The symbols move the units like this.
z781 β z109
z781 ε z880
z781 τ z623
z781 π z767
z781 ρ z646
z781 α z20
z90 β z67
z90 ε z941
z90 τ z154
z90 π z218
z90 ρ z880
z90 α z153
z324 β z62
z324 ε z516
z324 τ z249
z324 π z451
z324 ρ z879
z324 α z334
z409 β z830
z409 ε z487
z409 τ z874
z409 π z154
z409 ρ z67
z409 α z613
z646 β z501
z646 ε z473
z646 τ z637
z646 π z263
z646 ρ z245
z646 α z394
z109 β z189
z109 ε z946
z109 τ z283
z109 π z637
z109 ρ z501
z109 α z880
z906 β z554
z906 ε z263
z906 τ z245
z906 π z990
z906 ρ z679
z906 α z715
z247 β z154
z247 ε z830
z247 τ z941
z247 π z345
z247 ρ z218
z247 α z409
z477 β z978
z477 ε z509
z477 τ z572
z477 π z304
z477 ρ z914
z477 α z335
z215 β z572
z215 ε z679
z215 τ z509
z215 π z678
z215 ρ z304
z215 α z904
z914 β z647
z914 ε z919
z914 τ z802
z914 π z708
z914 ρ z334
z914 α z678
z713 β z872
z713 ε z249
z713 τ z62
z713 π z879
z713 ρ z569
z713 α z764
z472 β z218
z472 ε z67
z472 τ z345
z472 π z623
z472 ρ z109
z472 α z90
z613 β z487
z613 ε z598
z613 τ z512
z613 π z830
z613 ρ z941
z613 α z567
z237 β z569
z237 ε z451
z237 τ z879
z237 π z729
z237 ρ z613
z237 α z612
z512 β z409
z512 ε z613
z512 τ z306
z512 π z247
z512 ρ z90
z512 α z743
z678 β z919
z678 ε z11
z678 τ z319
z678 π z647
z678 ρ z21
z678 α z572
z245 β z922
z245 ε z906
z245 τ z510
z245 π z335
z245 ρ z215
z245 α z440
z879 β z192
z879 ε z237
z879 τ z89
z879 π z598
z879 ρ z512
z879 α z872
z802 β z479
z802 ε z914
z802 τ z550
z802 π z700
z802 ρ z565
z802 α z319
z904 β z679
z904 ε z432
z904 τ z990
z904 π z572
z904 ρ z978
z904 α z510
z510 β z432
z510 ε z245
z510 τ z554
z510 π z679
z510 ρ z509
z510 α z484
z342 β z678
z342 ε z572
z342 τ z978
z342 π z914
z342 ρ z550
z342 α z215
z487 β z153
z487 ε z306
z487 τ z409
z487 π z90
z487 ρ z785
z487 α z598
z126 β z334
z126 ε z21
z126 τ z708
z126 π z324
z126 ρ z713
z126 α z550
z21 β z700
z21 ε z479
z21 τ z126
z21 π z516
z21 ρ z249
z21 α z802
z764 β z249
z764 ε z565
z764 τ z516
z764 π z872
z764 ρ z451
z764 α z708
z647 β z126
z647 ε z550
z647 τ z479
z647 π z565
z647 ρ z516
z647 α z919
z743 β z613
z743 ε z567
z743 τ z729
z743 π z409
z743 ρ z153
z743 α z89
z263 β z510
z263 ε z484
z263 τ z906
z263 π z904
z263 ρ z335
z263 α z501
z334 β z516
z334 ε z700
z334 τ z565
z334 π z62
z334 ρ z872
z334 α z21
z484 β z245
z484 ε z440
z484 τ z263
z484 π z432
z484 ρ z990
z484 α z113
z192 β z729
z192 ε z569
z192 τ z567
z192 π z306
z192 ρ z409
z192 α z237
z569 β z743
z569 ε z89
z569 τ z192
z569 π z512
z569 ρ z487
z569 α z451
z785 β z345
z785 ε z154
z785 τ z67
z785 π z880
z785 ρ z623
z785 α z247
z62 β z524
z62 ε z713
z62 τ z612
z62 π z89
z62 ρ z192
z62 α z516
z507 β z623
z507 ε z218
z507 τ z880
z507 π z394
z507 ρ z767
z507 α z472
z572 β z11
z572 ε z477
z572 τ z342
z572 π z919
z572 ρ z802
z572 α z679
z880 β z946
z880 ε z507
z880 τ z781
z880 π z189
z880 ρ z473
z880 α z345
z978 β z319
z978 ε z342
z978 τ z11
z978 π z802
z978 ρ z647
z978 α z509
z319 β z914
z319 ε z678
z319 τ z304
z319 π z479
z319 ρ z126
z319 α z342
z113 β z440
z113 ε z637
z113 τ z501
z113 π z245
z113 ρ z554
z113 α z767
z715 β z263
z715 ε z501
z715 τ z440
z715 π z554
z715 ρ z432
z715 α z646
z598 β z306
z598 ε z729
z598 τ z613
z598 π z153
z598 ρ z247
z598 α z192
z394 β z473
z394 ε z283
z394 τ z189
z394 π z501
z394 ρ z440
z394 α z623
z509 β z342
z509 ε z215
z509 τ z477
z509 π z319
z509 ρ z919
z509 α z990
z919 β z550
z919 ε z304
z919 τ z914
z919 π z126
z919 ρ z700
z919 α z11
z946 β z394
z946 ε z623
z946 τ z109
z946 π z646
z946 ρ z113
z946 α z507
z516 β z713
z516 ε z764
z516 τ z324
z516 π z524
z516 ρ z237
z516 α z700
z554 β z904
z554 ε z510
z554 τ z922
z554 π z215
z554 ρ z477
z554 α z263
z304 β z802
z304 ε z319
z304 τ z919
z304 π z21
z304 ρ z708
z304 α z978
z612 β z451
z612 ε z62
z612 τ z872
z612 π z569
z612 ρ z567
z612 α z324
z637 β z715
z637 ε z646
z637 τ z113
z637 π z906
z637 ρ z510
z637 α z189
z990 β z215
z990 ε z904
z990 τ z335
z990 π z342
z990 ρ z11
z990 α z554
z679 β z477
z679 ε z335
z679 τ z215
z679 π z11
z679 ρ z319
z679 α z432
z432 β z335
z432 ε z922
z432 τ z904
z432 π z477
z432 ρ z342
z432 α z245
z708 β z565
z708 ε z126
z708 τ z700
z708 π z249
z708 ρ z62
z708 α z647
z479 β z708
z479 ε z647
z479 τ z21
z479 π z764
z479 ρ z324
z479 α z914
z729 β z512
z729 ε z743
z729 τ z598
z729 π z874
z729 ρ z830
z729 α z569
z941 β z785
z941 ε z247
z941 τ z90
z941 π z20
z941 ρ z507
z941 α z874
z335 β z509
z335 ε z990
z335 τ z679
z335 π z978
z335 ρ z678
z335 α z922
z565 β z324
z565 ε z334
z565 τ z764
z565 π z612
z565 ρ z524
z565 α z126
z567 β z598
z567 ε z192
z567 τ z743
z567 π z487
z567 ρ z874
z567 α z879
z440 β z906
z440 ε z715
z440 τ z484
z440 π z922
z440 ρ z904
z440 α z637
z306 β z874
z306 ε z512
z306 τ z487
z306 π z941
z306 ρ z154
z306 α z729
z89 β z567
z89 ε z879
z89 τ z569
z89 π z613
z89 ρ z306
z89 α z524
z283 β z767
z283 ε z109
z283 τ z394
z283 π z113
z283 ρ z715
z283 α z781
z67 β z20
z67 ε z785
z67 τ z472
z67 π z781
z67 ρ z946
z67 α z941
z524 β z879
z524 ε z872
z524 τ z451
z524 π z567
z524 ρ z729
z524 α z713
z501 β z484
z501 ε z113
z501 τ z715
z501 π z510
z501 ρ z922
z501 α z473
z11 β z304
z11 ε z978
z11 τ z678
z11 π z550
z11 ρ z479
z11 α z477
z623 β z283
z623 ε z781
z623 τ z946
z623 π z473
z623 ρ z637
z623 α z218
z451 β z89
z451 ε z524
z451 τ z237
z451 π z743
z451 ρ z598
z451 α z62
z345 β z507
z345 ε z472
z345 τ z20
z345 π z946
z345 ρ z283
z345 α z154
z767 β z637
z767 ε z189
z767 τ z473
z767 π z440
z767 ρ z263
z767 α z109
z153 β z941
z153 ε z874
z153 τ z830
z153 π z67
z153 ρ z345
z153 α z306
z20 β z880
z20 ε z345
z20 τ z218
z20 π z109
z20 ρ z394
z20 α z785
z249 β z612
z249 ε z324
z249 τ z713
z249 π z237
z249 ρ z89
z249 α z565
z189 β z646
z189 ε z394
z189 τ z767
z189 π z715
z189 ρ z484
z189 α z946
z874 β z247
z874 ε z409
z874 τ z153
z874 π z785
z874 ρ z472
z874 α z512
z550 β z21
z550 ε z802
z550 τ z647
z550 π z334
z550 ρ z764
z550 α z304
z218 β z781
z218 ε z20
z218 τ z507
z218 π z283
z218 ρ z189
z218 α z67
z473 β z113
z473 ε z767
z473 τ z646
z473 π z484
z473 ρ z906
z473 α z283
z922 β z990
z922 ε z554
z922 τ z432
z922 π z509
z922 ρ z572
z922 α z906
z872 β z237
z872 ε z612
z872 τ z524
z872 π z192
z872 ρ z743
z872 α z249
z830 β z90
z830 ε z153
z830 τ z247
z830 π z472
z830 ρ z20
z830 α z487
z700 β z764
z700 ε z708
z700 τ z334
z700 π z713
z700 ρ z612
z700 α z479
z154 β z472
z154 ε z90
z154 τ z785
z154 π z507
z154 ρ z781
z154 α z830

In the rows, 67 stands for zero.

The rows follow the links: the fewer symbols apart two units are, the more alike their rows tend to be.

Each row is also shifted at random along 3 hidden directions that mean nothing.

Some units, each with a row of numbers:
z62 -> 55 70 70 57 64 57 71 64 72 83 60 63 66 59 70 76 71 79 50 72 77 69 58 90 71 55 76 77 71 72 55 54 68 60
z637 -> 91 68 66 67 68 70 60 55 51 62 88 59 83 77 63 57 59 63 84 59 55 59 73 51 72 84 55 57 59 68 79 72 66 71
z990 -> 52 94 73 73 76 79 59 73 73 70 60 69 49 65 60 73 69 79 42 58 93 57 84 48 87 79 76 68 80 90 63 55 80 50
z729 -> 53 65 69 63 65 52 76 53 64 75 56 57 68 59 77 64 70 63 56 76 66 64 54 90 66 57 61 72 74 66 55 72 60 69
z215 -> 73 71 69 63 61 77 55 76 68 68 81 72 77 75 54 74 65 77 74 59 67 68 78 52 73 74 76 67 58 73 75 52 76 70
z113 -> 93 76 63 71 81 77 62 62 63 60 85 66 68 70 65 60 62 69 74 55 67 58 74 52 75 83 61 59 64 74 78 72 69 51
z67 -> 76 60 63 68 75 59 70 48 49 64 84 62 79 67 74 53 61 54 87 69 52 62 57 76 61 74 47 64 63 60 78 87 55 62
z345 -> 43 70 65 71 79 67 74 45 66 63 75 52 72 66 79 54 64 64 61 59 65 54 61 69 70 72 50 54 69 69 63 75 60 55
z501 -> 62 66 69 68 63 79 61 58 67 58 81 56 84 79 64 59 61 69 72 52 58 58 77 44 72 80 58 49 55 70 70 63 71 78
z334 -> 87 66 69 64 61 64 69 86 73 74 45 79 51 60 62 79 75 70 56 80 77 79 66 74 64 55 83 83 75 67 61 59 72 73
z11 -> 67 76 69 70 63 74 59 88 70 68 54 81 51 66 53 78 72 69 61 71 79 73 81 53 71 69 83 78 75 75 69 61 79 68
z479 -> 58 60 77 52 37 65 62 69 75 78 58 57 87 78 57 78 68 79 55 65 63 72 71 66 68 53 81 64 60 71 50 40 77 105
z904 -> 47 78 71 67 62 72 53 67 55 70 75 65 75 73 53 67 63 70 71 61 71 61 81 51 79 81 69 66 66 79 74 61 77 75
z919 -> 98 78 70 62 61 61 56 78 60 81 59 74 60 64 52 78 71 70 62 74 80 72 76 67 76 68 81 82 75 78 70 59 78 72
z189 -> 59 69 71 73 63 70 64 52 54 57 66 56 74 71 69 53 62 51 72 63 58 55 78 47 71 79 51 53 67 69 67 78 66 85
z613 -> 91 71 63 63 82 56 79 57 69 74 64 63 60 54 80 66 70 68 56 73 74 63 52 92 69 61 62 73 75 66 63 72 60 45
z516 -> 37 63 68 59 54 51 63 71 58 81 65 70 72 63 60 76 68 66 72 80 65 75 59 86 64 59 74 84 67 66 69 63 68 76
z785 -> 47 71 67 74 82 63 75 50 64 63 60 57 58 60 81 54 67 56 58 68 69 57 63 72 68 72 52 61 77 66 60 80 60 57
z764 -> 75 74 68 64 67 59 69 81 69 78 45 77 49 56 63 79 75 68 53 83 82 75 66 80 69 56 80 87 80 69 61 64 70 64
z126 -> 110 66 66 61 60 67 67 88 78 74 57 79 57 64 60 81 72 77 61 73 75 79 68 73 64 56 86 79 68 67 64 53 72 67
z451 -> 48 64 66 64 72 63 78 73 85 73 59 69 59 59 77 76 72 80 52 69 76 72 53 88 60 49 76 73 69 62 57 58 63 48
z394 -> 49 70 68 78 73 73 68 58 61 55 67 61 64 68 70 53 65 53 70 62 63 58 75 51 70 80 52 55 70 68 69 81 65 70
z153 -> 112 54 63 67 70 64 81 62 74 58 61 62 65 65 81 60 67 59 68 71 56 69 56 76 53 57 57 58 64 53 59 79 56 71
z477 -> 96 62 68 62 55 75 57 83 66 67 79 77 78 77 50 74 63 73 85 63 61 75 77 53 65 72 78 70 55 66 79 59 74 80
z713 -> 92 64 65 54 62 51 65 67 58 83 71 69 73 62 63 75 68 69 74 78 67 75 54 91 67 57 74 85 64 66 71 63 65 67
z342 -> 68 69 69 69 60 76 57 87 71 65 64 80 63 72 53 76 69 72 69 66 71 74 80 52 70 68 81 72 65 69 72 57 76 76

Complete each set of four: the symbols that take the first to the second take the third to the fourth, perhaps in another order.
Answers are names.
55 75 71 64 61 75 55 69 62 70 80 66 77 75 54 71 63 76 69 57 71 63 80 51 79 79 72 65 62 79 74 54 78 72
to 69 71 67 62 58 64 54 82 53 76 69 80 65 67 49 77 68 66 79 75 70 74 75 64 71 71 80 85 68 72 80 64 76 74
as 94 57 65 62 69 60 80 53 73 66 69 58 74 63 83 61 66 68 64 66 59 66 50 85 60 57 61 62 64 57 57 70 55 63
to z67

79 79 70 70 70 82 61 83 82 67 61 75 55 69 57 78 70 82 51 60 84 68 82 50 78 72 81 67 71 79 64 50 81 56
to 58 72 69 70 60 81 60 85 80 65 58 75 60 71 56 77 69 77 58 63 76 70 81 47 71 67 82 67 67 75 65 52 79 74
as 31 55 67 64 58 53 73 61 64 72 58 62 73 64 74 66 70 59 67 78 57 72 55 87 58 54 65 71 67 57 58 72 58 82
to z743

23 63 72 65 60 54 76 56 69 72 46 55 64 61 78 67 70 60 50 77 68 67 58 84 64 53 63 67 75 64 48 69 61 79
to 44 70 70 70 72 67 74 42 67 63 68 47 74 69 80 54 64 64 55 59 65 52 64 66 71 71 51 50 69 70 55 72 61 66
as 48 65 66 65 72 52 75 59 62 74 62 65 64 58 76 64 69 59 64 78 67 68 52 91 63 57 62 75 72 64 63 75 60 59
to z20

111 68 71 58 52 73 54 71 59 69 74 65 81 77 53 71 62 72 73 62 64 69 81 49 74 75 72 63 60 74 71 54 77 88
to 70 78 69 60 68 68 63 80 78 79 66 75 61 63 58 83 70 87 53 67 82 73 68 74 74 63 85 80 70 77 65 48 76 55
as 11 67 72 57 55 53 66 60 62 84 62 58 77 65 65 74 69 74 57 73 68 70 59 85 69 57 73 78 67 70 59 55 68 77
to z598

69 57 62 64 67 51 73 63 57 73 68 69 66 59 72 66 68 57 80 82 58 75 51 92 56 58 62 79 67 56 71 78 56 65
to 79 50 62 66 70 61 79 58 70 61 78 64 76 67 81 61 64 64 81 67 51 71 50 82 54 58 58 61 57 50 67 77 53 61
as 58 58 66 74 70 65 80 58 73 57 56 59 64 64 84 56 69 56 59 70 60 65 61 72 57 59 55 57 69 57 53 80 57 74
to z218

75 71 73 66 51 72 59 82 67 68 51 73 61 70 52 75 70 66 61 73 71 73 83 53 70 67 79 72 71 73 62 57 80 92
to 49 73 62 61 76 53 67 76 59 85 78 80 62 55 63 78 68 75 76 76 76 75 53 96 66 62 77 92 70 68 79 67 65 38
as 72 52 70 62 50 59 75 64 73 69 47 62 71 67 74 68 72 61 58 80 58 76 57 82 55 49 68 66 67 55 50 65 61 92
to z785

101 69 69 64 60 63 68 83 74 74 43 77 49 62 63 80 76 69 54 81 78 80 68 75 64 53 83 82 75 66 57 60 71 74
to 68 76 71 60 53 63 55 73 57 80 63 68 70 68 51 77 68 71 65 73 75 70 77 66 76 69 78 78 69 78 68 55 78 82
as 90 56 64 64 68 59 78 74 76 68 57 74 58 60 75 73 72 66 65 78 65 77 54 88 54 51 74 76 69 56 61 69 58 61
to z516

66 64 63 75 80 62 78 57 63 61 63 66 59 60 80 56 68 53 68 71 62 64 59 75 61 67 54 64 72 59 66 88 59 59
to 91 53 63 67 72 64 80 61 78 61 68 65 68 63 81 60 66 65 68 67 58 68 52 79 56 57 58 58 64 55 61 74 56 61
as 35 58 69 59 55 51 72 45 59 74 65 48 85 67 77 61 67 63 63 72 56 64 52 88 66 59 58 64 65 62 55 66 59 82
to z569

67 81 73 69 63 71 55 68 57 68 63 67 65 72 55 68 68 64 62 64 76 59 84 46 80 79 69 65 72 81 70 62 79 78
to 86 72 64 67 71 75 55 83 66 70 89 82 70 73 52 76 63 79 84 60 71 71 74 57 72 76 77 73 59 72 87 58 74 50
as 9 55 63 72 70 66 80 56 76 58 69 59 71 67 83 58 66 62 67 64 57 65 56 74 55 61 55 55 63 55 60 76 55 64
to z785

66 83 73 67 62 75 56 68 63 72 66 63 66 72 57 70 67 73 56 59 78 58 83 48 84 78 71 64 72 83 66 55 82 72
to 26 67 71 66 55 79 58 82 76 65 71 73 71 76 55 76 67 76 70 60 68 72 78 49 70 69 79 64 62 71 68 53 76 77
as 86 69 68 69 66 69 60 51 51 61 76 56 79 73 64 55 62 55 78 62 56 57 77 52 73 81 51 56 64 70 72 75 68 82
to z440

50 83 70 78 79 76 67 56 66 60 54 57 55 65 73 55 67 59 47 60 79 52 80 47 78 81 56 54 80 79 58 73 71 63
to 63 67 65 74 70 84 61 73 71 53 79 72 69 75 61 64 64 68 78 54 63 65 77 41 67 79 66 57 60 68 78 69 71 64
as 64 68 64 72 87 68 85 63 87 63 60 64 52 57 87 65 71 74 49 62 76 65 51 81 62 58 63 62 72 64 57 70 59 35
to z785

91 79 64 73 76 71 55 79 50 67 79 81 59 67 52 67 64 61 84 68 71 65 80 51 75 85 67 76 68 74 89 75 74 58
to 66 75 73 66 61 80 59 75 75 68 68 67 69 76 55 75 66 81 58 57 75 64 81 49 76 73 78 64 64 77 66 49 80 72
as 73 66 62 80 80 72 67 66 59 53 74 72 61 67 70 55 65 54 83 65 60 62 71 54 64 80 55 60 65 61 79 88 63 58
to z637

80 70 65 68 72 79 58 89 72 66 82 85 63 71 54 79 65 78 81 62 72 74 74 55 68 73 80 75 62 69 83 60 74 51
to 41 81 73 69 63 75 55 64 62 70 67 63 69 73 55 67 66 72 59 60 77 58 84 47 82 80 70 65 70 83 67 58 80 75
as 62 76 73 76 62 79 58 73 64 59 55 69 59 72 59 63 69 61 63 65 71 62 87 39 73 77 68 61 72 74 66 67 76 84
to z715

72 72 66 73 76 83 62 70 72 58 81 68 68 74 64 62 62 71 73 52 67 60 76 47 72 81 62 55 61 71 74 67 71 57
to 82 82 65 68 79 76 56 77 65 71 81 77 62 68 55 72 66 78 70 60 81 65 77 56 78 79 75 73 69 80 81 60 77 47
as 89 61 66 66 67 56 77 71 72 69 48 72 56 57 77 68 74 60 61 81 68 74 56 86 57 51 69 76 73 57 58 75 60 69
to z153

